Below is a small trained network, with its code and all its weights. Each question gives an input and a class and asks what happens when units are switched off, that is, made to give their printed mean instead of their output.

import numpy as np


def w(rows, s, z=0):
    codes = np.array(rows[::2]) - 128.0
    scale = np.full(codes.shape[1], s)
    scale[-1] = z or s
    return codes * scale


def norm(h):
    return h / np.sqrt((h * h).mean(-1, keepdims=True) + 1e-5)


def f(y):
    return np.maximum(y, 0)


def log_softmax(a):
    a = a - a.max(-1, keepdims=True)
    return a - np.log(np.exp(a).sum(-1, keepdims=True))


def net(x, mask):
    res = np.array(x, float).reshape(1, 2) / 4 @ E
    u = 0
    for l in range(4):
        y = f(norm(res) @ A[l][:, :-1].T + A[l][:, -1])
        res = res + np.where(mask[u : u + 7], y, B[l][:, -1]) @ B[l][:, :-1]
        u += 7
    return log_softmax(norm(res)[-1] @ U[:, :-1].T + U[:, -1])


A, B = {}, {}
E = w([
[121,245,109,102,135],'x0',
[115,108,22,111,61],'x1',
],0.011)
A[0] = w([
[94,2,130,116,90,103],'L0N0',
[84,108,47,172,30,249],'L0N1',
[147,102,140,132,138,110],'L0N2',
[205,169,41,181,96,195],'L0N3',
[137,132,49,134,183,209],'L0N4',
[63,135,163,132,162,184],'L0N5',
[76,193,173,16,214,51],'L0N6',
],0.0077,0.002)
B[0] = w([
[145,77,213,87,228,239],'L0N0',
[139,210,1,219,166,253],'L0N1',
[97,134,33,69,190,153],'L0N2',
[135,154,227,37,77,209],'L0N3',
[148,137,128,37,121,178],'L0N4',
[53,39,191,128,46,176],'L0N5',
[26,164,63,195,218,226],'L0N6',
],0.0067,0.0059)
A[1] = w([
[152,132,114,115,149,97],'L1N0',
[129,75,105,240,113,123],'L1N1',
[118,189,124,135,117,90],'L1N2',
[121,170,84,90,102,253],'L1N3',
[208,86,214,132,41,83],'L1N4',
[177,74,114,141,138,219],'L1N5',
[133,185,100,121,7,119],'L1N6',
],0.011,0.0018)
B[1] = w([
[183,145,93,119,172,149],'L1N0',
[162,137,83,134,226,188],'L1N1',
[122,124,65,185,123,222],'L1N2',
[110,94,214,123,131,254],'L1N3',
[121,92,165,1,126,164],'L1N4',
[82,99,80,14,137,213],'L1N5',
[226,91,145,110,82,223],'L1N6',
],0.0098,0.0055)
A[2] = w([
[122,28,116,145,76,94],'L2N0',
[165,198,78,174,2,99],'L2N1',
[151,139,17,154,20,113],'L2N2',
[131,119,18,137,89,174],'L2N3',
[69,183,215,149,228,251],'L2N4',
[131,141,203,186,226,151],'L2N5',
[18,89,206,179,136,162],'L2N6',
],0.0071,0.0028)
B[2] = w([
[73,104,143,141,214,147],'L2N0',
[255,179,116,111,186,183],'L2N1',
[147,209,197,169,109,177],'L2N2',
[89,142,217,149,184,174],'L2N3',
[136,109,121,235,56,254],'L2N4',
[70,188,149,127,62,202],'L2N5',
[147,68,173,93,57,194],'L2N6',
],0.0081,0.0078)
A[3] = w([
[168,122,57,120,177,87],'L3N0',
[149,68,116,145,183,221],'L3N1',
[39,178,125,177,191,187],'L3N2',
[112,97,6,101,149,120],'L3N3',
[122,123,84,127,151,19],'L3N4',
[118,103,124,194,12,25],'L3N5',
[165,156,117,140,131,4],'L3N6',
],0.014,0.0015)
B[3] = w([
[61,254,47,122,185,207],'L3N0',
[120,151,67,71,106,238],'L3N1',
[46,15,225,105,64,242],'L3N2',
[71,235,107,181,136,213],'L3N3',
[22,120,9,168,217,158],'L3N4',
[84,191,95,212,95,254],'L3N5',
[175,222,196,91,129,178],'L3N6',
],0.0073,0.0064)
U = w([
[187,69,134,156,108,38],'0',
[169,76,100,176,140,29],'1',
[161,80,79,159,109,2],'2',
[226,210,133,139,122,184],'3',
[61,143,36,101,205,163],'4',
[74,116,178,232,58,201],'5',
[90,5,170,63,158,133],'6',
],0.018,0.0076)

Each question gives the input, the list of numbers given to net, and the class t.
The units are the neurons (one row each of A and B). Each row of codes is followed by its name. A weight is (code - 128) times the scale printed after its matrix; where a second scale follows, it is the last column's (A, B and U).
mask holds one flag per neuron, layer by layer. A switched-off neuron (its flag False) gives its mean, the last column of its row in B, instead of its output. The means were averaged over made-up inputs and are rounded, as every weight is.
A unit's drop is (log p(t) with every unit on - log p(t) with that unit switched off) / (log p(t) with every unit on - log p(t) with every unit switched off).
The circuit of an input: a set's keep is (log p(t) with only the set's units on - log p(t) with every unit switched off) / (log p(t) with every unit on - log p(t) with every unit switched off). Starting from the 12 units with the biggest drops (on a tie, the unit counted first), units are removed one at a time, each time the one whose removal leaves the highest keep (on an exact tie, the one counted first), for as long as the keep stays at least 0.8.
units of the circuit, in order: the units of the circuit, biggest drop first
unit that matters most: the unit with the biggest drop
top k neurons: the k neurons with the biggest drops, biggest first
top k neurons in layer l: the k neurons of layer l with the biggest drops, biggest first
drop of u: that unit's drop, to one decimal
input [-7,-1], class 6: top neuron -> L0N0
input [-5,-8], class 6: units of the circuit, in order -> L1N4, L0N1
input [-4,-7], class 6: top 4 neurons -> L0N1, L1N4, L0N6, L0N5
input [-6,0], class 4: top 2 neurons -> L0N3, L1N3
input [-8,-1], class 6: top 4 neurons -> L0N0, L0N1, L0N6, L1N2
input [-1,4], class 3: top 2 neurons in layer 0 -> L0N6, L0N3
input [-3,0], class 4: top 2 neurons in layer 1 -> L1N3, L1N5
input [0,0], class 0: top 3 neurons -> L0N0, L0N6, L1N6
input [-8,-2], class 6: top 2 neurons -> L0N1, L0N0
input [-4,0], class 4: drop of L0N3 -> 0.2
input [1,8], class 3: drop of L2N3 -> 0.0
input [-8,0], class 4: drop of L0N3 -> 0.3
input [7,0], class 5: top 2 neurons -> L0N6, L1N3
input [7,-1], class 5: unit that matters most -> L0N6
